Below are the code and all the weights of a small trained network. Each question names an input and a class and asks about switching units off, where a switched-off unit gives its printed mean instead of its output.

import numpy as np


def w(rows, s, z=0):
    codes = np.array(rows[::2]) - 128.0
    scale = np.full(codes.shape[1], s)
    scale[-1] = z or s
    return codes * scale


def f(y):
    return y / 2 * (1 + np.tanh(0.7978845608 * (y + 0.044715 * y**3)))


def log_softmax(a):
    a = a - a.max(-1, keepdims=True)
    return a - np.log(np.exp(a).sum(-1, keepdims=True))


def net(x, mask):
    res = np.array(x, float).reshape(1, 6) / 4 @ E
    y = f(res @ A[0][:, :-1].T + A[0][:, -1])
    res = res + np.where(mask, y, B[0][:, -1]) @ B[0][:, :-1]
    return log_softmax(res[-1] @ U[:, :-1].T + U[:, -1])


A, B = {}, {}
E = w([
[192,78,155,121,29,144,98,126,147,123,90,242],'x0',
[116,171,100,24,120,177,79,42,112,138,119,150],'x1',
[86,87,145,99,134,166,225,88,124,186,87,85],'x2',
[114,151,166,155,149,164,78,51,224,71,42,109],'x3',
[3,84,127,106,55,138,114,220,143,111,158,136],'x4',
[169,184,206,162,50,126,98,100,134,100,81,119],'x5',
],0.013)
A[0] = w([
[134,113,84,126,165,89,114,159,84,193,159,115,188],'neuron 0',
[184,122,133,244,137,101,155,108,146,87,116,112,243],'neuron 1',
[69,133,164,173,105,153,81,174,147,50,132,94,183],'neuron 2',
[182,157,145,155,133,152,157,90,166,168,89,145,147],'neuron 3',
[150,119,188,171,98,185,115,93,146,120,112,101,244],'neuron 4',
[117,159,125,99,75,125,70,130,147,163,114,169,172],'neuron 5',
[102,88,96,127,173,69,128,186,158,119,177,119,188],'neuron 6',
[92,105,116,28,123,186,108,120,115,164,167,147,254],'neuron 7',
[179,122,115,99,120,76,148,108,126,92,87,172,121],'neuron 8',
],0.011,0.0051)
B[0] = w([
[200,135,68,122,126,182,204,162,81,34,194,40,238],'neuron 0',
[157,179,145,216,220,131,89,160,114,178,192,194,246],'neuron 1',
[66,187,198,130,87,93,77,198,146,91,90,113,236],'neuron 2',
[180,101,153,89,174,96,48,95,85,208,93,105,204],'neuron 3',
[133,143,254,161,148,158,133,103,111,170,57,150,219],'neuron 4',
[72,84,100,154,6,133,87,59,85,53,186,132,198],'neuron 5',
[158,71,87,131,188,97,128,216,183,90,123,215,248],'neuron 6',
[98,73,106,2,69,99,159,78,143,140,100,111,233],'neuron 7',
[164,190,61,148,85,97,127,109,84,188,158,126,179],'neuron 8',
],0.0093,0.015)
U = w([
[98,130,133,30,169,152,132,7,182,131,73,83,77],'0',
[102,33,86,108,114,128,199,227,100,180,180,124,187],'1',
[163,174,89,134,194,172,151,125,109,81,200,111,156],'2',
[186,140,152,169,183,112,106,102,108,202,129,150,170],'3',
[93,147,106,163,169,82,82,197,204,87,161,154,248],'4',
[88,161,215,147,89,154,89,136,142,103,94,110,94],'5',
[112,102,95,81,64,147,107,55,114,95,170,179,35],'6',
],0.012,0.0011)

Each question gives the input, the list of numbers given to net, and the class t.
The units are the neurons (one row each of A and B). Each row of codes is followed by its name. A weight is (code - 128) times the scale printed after its matrix; where a second scale follows, it is the last column's (A, B and U).
mask holds one flag per neuron, in row order. A switched-off neuron (its flag False) gives its mean, the last column of its row in B, instead of its output. The means were averaged over made-up inputs and are rounded, as every weight is.
A unit's drop is (log p(t) with every unit on - log p(t) with that unit switched off) / (log p(t) with every unit on - log p(t) with every unit switched off).
The circuit of an input: a set's keep is (log p(t) with only the set's units on - log p(t) with every unit switched off) / (log p(t) with every unit on - log p(t) with every unit switched off). Starting from all 9 units, units are removed one at a time, each time the one whose removal leaves the highest keep (on an exact tie, the one counted first), for as long as the keep stays at least 0.8.
units of the circuit, in order: the units of the circuit, biggest drop first
top k neurons: the k neurons with the biggest drops, biggest first
drop when u is switched off: that unit's drop, to one decimal
input [-3,5,4,-3,-7,-8], class 1: units of the circuit, in order => [neuron 0; neuron 7]
input [-3,-5,-7,4,4,6], class 5: top 2 neurons => [neuron 2; neuron 4]
input [2,2,-1,-4,-1,6], class 6: units of the circuit, in order => [neuron 5]
input [-3,-1,-4,-8,-2,-1], class 2: top 2 neurons => [neuron 0; neuron 7]
input [7,2,-2,-5,-5,1], class 6: top 3 neurons => [neuron 5; neuron 1; neuron 4]
input [7,3,3,-3,-5,-2], class 6: top 3 neurons => [neuron 8; neuron 1; neuron 5]
input [-5,-6,4,0,-1,0], class 2: top 3 neurons => [neuron 2; neuron 0; neuron 7]
input [-2,-6,8,-8,-7,3], class 2: top 2 neurons => [neuron 0; neuron 4]
input [2,0,-3,-8,-1,5], class 2: top 3 neurons => [neuron 7; neuron 0; neuron 6]
input [-1,0,4,5,1,-7], class 0: top 3 neurons => [neuron 1; neuron 0; neuron 7]
input [-1,8,-5,-7,-2,-4], class 6: top 3 neurons => [neuron 7; neuron 5; neuron 1]
input [-7,7,-8,-3,1,6], class 6: top 2 neurons => [neuron 4; neuron 5]
input [5,6,6,-1,-4,5], class 0: top 3 neurons => [neuron 1; neuron 3; neuron 4]
input [2,-2,-2,-3,-1,8], class 3: units of the circuit, in order => [neuron 1]
input [-3,6,-6,4,3,-5], class 6: top 2 neurons => [neuron 7; neuron 5]
input [7,6,-6,0,-8,-4], class 6: drop when neuron 5 is switched off => 1.8
input [0,0,7,-1,-4,-2], class 0: drop when neuron 1 is switched off => 0.3
input [-2,-8,-1,-6,-6,-2], class 2: drop when neuron 0 is switched off => 0.5
